[152 136 146 125 156 122 148] gives 148, 152

[101 127  98 128 124 123 113] gives 113, 101

[155 132 138 151 137] gives 137, 155

[123 105 140 145 109] gives 109, 123

[[104 115 134 109 138]
 [145 123 113 143 107]] gives 138, 145

[[155 124 125 130]
 [140 136 130 105]] gives 130, 140

[118 121 124 104 119 148] gives 148, 118
---
[[117, 141, 123, 128, 127, 130],
 [118, 133, 119, 153, 111, 135]] → 135

[[117, 105, 147, 140, 117, 139, 130],
 [154, 123, 129, 127, 120, 152, 142],
 [129, 106, 124, 110, 121, 116, 127]] → 127

[[131, 155, 102, 141, 125, 115],
 [131, 116, 134, 124, 129, 132]] → 132

[128, 128, 128, 154] → 154

[[124, 110, 136, 104],
 [137, 117, 121, 138]] → 138

[118, 101, 107, 121, 114] → 114

[107, 142, 131, 134, 118, 111, 124] → 124
---
[[143 131 140 129 137 150]
 [118 122 117 138 146 141]] ans = 131

[[133 129 126 143 142]
 [106 129 136 139 146]] ans = 129

[[121 105 108 113 135 113 115]
 [125 140 113 137 122 119 152]] ans = 105

[[122 124 124 123]
 [138 152 115 114]] ans = 124

[[120 110 137 138 137]
 [128 105 129 136 141]] ans = 110

[[126 129 129 123 134 129]
 [123 128 116 112 128 153]] ans = 129
---
[[151 142 154 121 123 127 142]
 [110 116 131 143 128 129 118]
 [131 120 130 145 120 115 122]
 [141 122 126 128 143 149 135]
 [109 120 107 117 130 144 128]
 [145 116 140 126 117 128 122]
 [136 143 122 121 111 135 133]
 [125 109 129 127 134 106 119]]: 151

[[123 129 128 129 133 126 128 134 127 132 126 141 131]
 [143 149 119 141 118 123 128 139 130 133 133 127 126]
 [137 125 124 131 118 126 123 129 129 130 136 130 127]
 [123 135 125 130 128 121 127 130 132 130 129 130 128]
 [137 131 126 125 120 128 121 126 122 132 131 119 129]
 [121 145 132 126 135 130 129 129 130 131 118 137 130]
 [124 102 144 113 141 140 139 106 137 116 112 120 130]
 [132 115 126 133 126 125 129 131 131 131 135 127 126]
 [122 145 118 145 122 106 132 140 127 133 127 136 118]]: 123

[[126 134 154 113 126 139 143 143]
 [147 127 139 141 120 155 135 149]
 [141 138 116 129 138 139 128 140]
 [115 155 155 142 151 144 122 114]
 [145 124 121 121 133 101 128 116]]: 126

[[124 125 130 122 127 127 133]
 [129 127 128 128 128 127 127]
 [127 125 128 126 127 128 126]
 [129 132 130 121 145 123 137]
 [127 122 130 137 103 137 123]
 [121 132 122 127 145 122 128]
 [117 132 121 131 145 122 124]]: 124

[[116 122 144 130 134 132 114 119 117 117 117 111 125 135]
 [128 129 137 109 126 141 118 116 126 135 143 128 130 113]
 [135 131 144 131 128 119 109 122 109 111 126 149 123 115]
 [141 120 126 130 130 138 113 121 116 137 109 132 119 120]
 [116 114 147 119 120 139 138 134 142 112 135 111 125 124]
 [142 132 140 148 117 117 114 132 119 124 119 121 117 124]]: 116

[[122 121 126 111 117 132 126 132 118]
 [128 120 128 140 127 135 125 142 139]
 [123 117 114 134 122 143 112 141 131]
 [128 132 127 131 108 116 115 110 132]
 [120 126 111 125 137 133 140 128 122]
 [135 117 127 125 125 126 107 124 122]
 [128 141 130 151 140 121 114 130 137]
 [130 128 124 129 143 147 121 118 132]
 [140 141 134 124 139 136 135 117 106]
 [125 132 134 119 145 128 144 135 127]
 [125 137 127 122 140 132 123 143 142]
 [131 109 126 116 133 116 120 120 133]]: 122

[[131 126 127 126 141 132 121 135 125]
 [121 142 130 120 147 149 123 120 124]
 [134 136 106 107 126 136 112 146 115]
 [116 134 145 120 139 144 122 113 138]
 [119 131 118 118 131 127 132 143 120]
 [135 124 112 127 136 135 106 125 110]
 [115 143 120 111 148 150 131 137 140]]: 131

[[139 148 120 125 122 131 133]
 [105 122 128 137 124 125 116]
 [106 123 127 139 124 125 114]
 [138 148 120 124 122 131 133]
 [121 107 139 130 125 122 120]
 [137 148 132 128 116 143 141]
 [130 122 127 130 123 117 135]
 [137 135 127 131 113 141 134]
 [134 125 134 126 116 132 127]
 [131 110 140 135 127 118 123]
 [138 120 145 134 128 118 129]
 [139 144 118 121 127 131 143]]: 139

[[133 132 119 124 122 130 115 117 126 116 127 140 127 127 133]
 [137 135 141 149 130 113 128 149 128 143 131 136 137 119 131]
 [131 125 112 130 121 150 142 128 107 134 127 146 140 154 114]
 [124 127 125 119 131 142 137 103 119 131 119 111 127 132 127]
 [132 127 121 130 122 125 129 145 136 127 132 141 133 136 124]
 [126 122 131 128 133 118 138 151 140 135 132 125 130 128 119]
 [122 120 137 113 134 112 131 145 149 118 132 124 121 120 126]
 [134 135 143 135 131 102 116 139 137 122 131 130 125 103 143]]: 133
---
[111 154 112 125] → 154
[117 110 109 138 141 103] → 138
[126 155 108 104 128] → 108
[146 111 142 150 154 124] → 150
[138 151 111 136 133 129] → 136
[120 122 132 129 106 107] → 129
[125 105 156 125] → 105
[151 107 148 109] → 107
---
Q: [113 122 122 102 123 134]
A: 134, 123

Q:
[[124 106 134 117]
 [118 115 135 125]
 [130 145 122 132]]
A: 145, 135

Q:
[[105 135 135 157]
 [133 147 119 117]
 [131 114 144 122]]
A: 157, 147

Q:
[[125 116 138 148]
 [133 125 137 126]
 [120 135 156 127]]
A: 156, 148

Q:
[[130 140 136 122]
 [129 117 118 150]
 [117 103 121 127]]
A: 150, 140

Q:
[[142 142 157 111 137 129 118]
 [140 140 152 100 133 113 119]]
A: 157, 152

Q:
[[145 123 123 121 127 154]
 [138 111 110 122 138 152]]
A: 154, 152
---
array([[125, 123, 135, 136, 114, 123, 131, 124, 133, 130, 119],
       [130, 119, 119, 115, 132, 141, 116, 136, 122, 132, 135],
       [118, 128, 137, 141, 120, 115, 139, 122, 139, 126, 118],
       [132, 138, 118, 130, 129, 119, 139, 135, 130, 119, 139],
       [150, 127, 146, 136, 132, 129, 127, 112, 122, 139, 111]]) out 111

array([[128, 121, 135, 131, 129, 132, 109],
       [128, 131, 131, 121, 124, 125, 150],
       [129, 120, 109, 125, 122, 121, 131],
       [127, 127, 156, 134, 133, 130, 107],
       [128, 128, 127, 125, 140, 127, 136],
       [128, 122, 130, 128, 124, 131, 124],
       [127, 128, 157, 129, 126, 134, 118],
       [128, 125, 126, 125, 123, 123, 125],
       [127, 122, 102, 119, 132, 126, 132],
       [126, 127, 118, 119, 129, 127, 133],
       [127, 131, 127, 119, 127, 127, 154]]) out 154

array([[109, 130, 112, 133, 133, 112, 126, 131, 110, 144, 109, 112, 124,
        146],
       [111, 129, 106, 130, 128, 108, 131, 127, 116, 124, 109, 114, 143,
        148],
       [114, 128, 105, 128, 128, 111, 129, 121, 125, 112, 113, 120, 155,
        144],
       [110, 129, 110, 131, 130, 110, 129, 129, 113, 135, 109, 113, 132,
        147],
       [112, 129, 106, 130, 128, 108, 131, 126, 117, 124, 110, 114, 141,
        147],
       [114, 128, 106, 127, 130, 113, 126, 122, 123, 115, 114, 121, 148,
        143],
       [110, 130, 111, 132, 130, 111, 128, 130, 113, 136, 110, 113, 131,
        147],
       [109, 130, 111, 132, 131, 111, 128, 130, 111, 139, 109, 112, 128,
        147],
       [108, 130, 110, 133, 131, 110, 128, 130, 110, 140, 108, 110, 130,
        148],
       [146, 128, 145, 134, 105, 132, 157, 141, 146, 107, 141, 130, 152,
        117],
       [109, 130, 111, 133, 132, 111, 128, 130, 111, 141, 109, 111, 127,
        147],
       [108, 130, 110, 133, 132, 110, 128, 131, 110, 141, 108, 111, 127,
        148]]) out 148

array([[131, 116, 122, 136, 113, 137, 123],
       [123, 130, 136, 128, 114, 123, 145],
       [124, 120, 134, 133, 111, 133, 139],
       [129, 122, 123, 136, 107, 132, 128],
       [131, 138, 117, 131, 111, 120, 128],
       [128, 113, 127, 136, 116, 140, 124],
       [123, 125, 135, 131, 111, 128, 142],
       [126, 129, 129, 132, 107, 126, 139],
       [126, 122, 129, 134, 107, 131, 135]]) out 135

array([[128, 126, 104, 141, 115, 142],
       [124, 127, 103, 141, 116, 141],
       [127, 126, 103, 141, 115, 141],
       [121, 128, 102, 142, 118, 139],
       [117, 129, 111, 136, 129, 129],
       [117, 128, 111, 136, 128, 129],
       [116, 129, 111, 136, 130, 129],
       [140, 127, 144, 120, 127, 127],
       [115, 118, 109, 141, 117, 139],
       [141, 138, 146, 115, 138, 117],
       [115, 118, 109, 141, 118, 139],
       [141, 138, 146, 116, 139, 117]]) out 117

array([[138, 118, 113, 115, 149, 131, 113, 135, 132, 142, 122, 120, 128,
        129, 122],
       [139, 127, 136, 128, 136, 135, 132, 126, 129, 136, 127, 117, 117,
        117, 108],
       [126, 141, 115, 137, 109, 120, 119, 121, 135, 113, 131, 133, 126,
        130, 129],
       [123, 141, 116, 131, 118, 124, 113, 123, 136, 131, 136, 114, 120,
        124, 128],
       [129, 128, 141, 138, 139, 130, 133, 135, 122, 128, 112, 121, 122,
        139, 122],
       [129, 127, 142, 137, 138, 128, 130, 133, 122, 128, 112, 121, 123,
        139, 126],
       [122, 129, 109, 137, 120, 119, 122, 131, 136, 127, 142, 125, 122,
        129, 121],
       [150, 126, 136, 132, 120, 129, 122, 113, 131, 126, 131, 126, 124,
        120, 112],
       [151, 126, 132, 128, 129, 125, 117, 112, 127, 140, 131, 108, 118,
        117, 117]]) out 117
